Here is a tiny trained network, its code and every weight. The questions are about switching its units off for an input and a class, where a switched-off unit gives its printed mean instead of its output.

import numpy as np


def w(rows, s, z=0):
    codes = np.array(rows[::2]) - 128.0
    scale = np.full(codes.shape[1], s)
    scale[-1] = z or s
    return codes * scale


def f(y):
    return y / 2 * (1 + np.tanh(0.7978845608 * (y + 0.044715 * y**3)))


def log_softmax(a):
    a = a - a.max(-1, keepdims=True)
    return a - np.log(np.exp(a).sum(-1, keepdims=True))


def net(x, mask):
    res = np.array(x, float).reshape(1, 6) / 4 @ E
    y = f(res @ A[0][:, :-1].T + A[0][:, -1])
    res = res + np.where(mask, y, B[0][:, -1]) @ B[0][:, :-1]
    return log_softmax(res[-1] @ U[:, :-1].T + U[:, -1])


A, B = {}, {}
E = w([
[22,129,60,161],'x0',
[183,8,70,178],'x1',
[162,120,95,133],'x2',
[82,132,243,255],'x3',
[163,133,119,153],'x4',
[43,37,210,82],'x5',
],0.0092)
A[0] = w([
[196,181,157,75,157],'N1',
[139,136,205,184,158],'N2',
[52,27,114,72,218],'N3',
[134,191,153,154,234],'N4',
[59,31,155,54,157],'N5',
[80,91,161,63,184],'N6',
[47,199,60,128,182],'N7',
[100,104,195,78,155],'N8',
[223,113,132,125,252],'N9',
[77,75,154,129,58],'N10',
[48,166,92,119,178],'N11',
[121,165,175,236,231],'N12',
[167,207,116,135,218],'N13',
[167,79,10,154,155],'N14',
[124,152,177,205,125],'N15',
[80,85,140,101,102],'N16',
],0.012,0.0035)
B[0] = w([
[138,169,128,41,205],'N1',
[117,33,189,66,200],'N2',
[228,179,174,229,237],'N3',
[46,155,101,50,190],'N4',
[226,219,209,236,232],'N5',
[168,187,175,167,197],'N6',
[65,192,45,211,214],'N7',
[146,174,208,130,191],'N8',
[161,77,79,52,211],'N9',
[171,174,211,165,175],'N10',
[44,187,94,221,190],'N11',
[2,12,191,91,228],'N12',
[70,144,89,64,211],'N13',
[203,71,49,198,246],'N14',
[50,31,201,118,193],'N15',
[134,168,170,212,170],'N16',
],0.0098,0.012)
U = w([
[246,34,20,195,111],'0',
[149,222,131,2,252],'1',
[188,222,229,232,107],'2',
[27,219,35,235,6],'3',
[21,52,245,122,29],'4',
],0.009,0.0032)

Each question gives the input, the list of numbers given to net, and the class t.
The units are the neurons (one row each of A and B). Each row of codes is followed by its name. A weight is (code - 128) times the scale printed after its matrix; where a second scale follows, it is the last column's (A, B and U).
mask holds one flag per neuron, in row order. A switched-off neuron (its flag False) gives its mean, the last column of its row in B, instead of its output. The means were averaged over made-up inputs and are rounded, as every weight is.
A unit's drop is (log p(t) with every unit on - log p(t) with that unit switched off) / (log p(t) with every unit on - log p(t) with every unit switched off).
The circuit of an input: a set's keep is (log p(t) with only the set's units on - log p(t) with every unit switched off) / (log p(t) with every unit on - log p(t) with every unit switched off). Starting from the 12 units with the biggest drops (on a tie, the unit counted first), units are removed one at a time, each time the one whose removal leaves the highest keep (on an exact tie, the one counted first), for as long as the keep stays at least 0.8.
units of the circuit, in order: the units of the circuit, biggest drop first
top k neurons: the k neurons with the biggest drops, biggest first
drop when u is switched off: that unit's drop, to one decimal
input [-1,2,0,-1,-1,-8], class 0: units of the circuit, in order	(N14)
input [-6,0,0,-7,1,-5], class 1: top 2 neurons	(N1; N13)
input [4,-1,-7,8,0,8], class 2: top 3 neurons	(N5; N3; N10)
input [-3,-1,6,-7,-5,0], class 0: top 2 neurons	(N14; N4)
input [7,6,1,2,-7,-6], class 0: top 3 neurons	(N14; N4; N13)
input [-2,-1,5,-5,4,-2], class 0: top 3 neurons	(N14; N4; N8)
input [8,-8,-4,8,5,-8], class 4: top 2 neurons	(N12; N15)
input [-1,-3,4,5,-5,4], class 4: top 2 neurons	(N12; N2)
input [-1,0,-4,-3,2,-7], class 1: drop when N1 is switched off	0.3
input [7,7,-5,3,-1,-4], class 0: drop when N4 is switched off	0.2
input [-7,-6,3,8,-8,1], class 4: drop when N16 is switched off	0.0
input [-1,0,-4,1,-8,-8], class 3: drop when N16 is switched off	-0.1
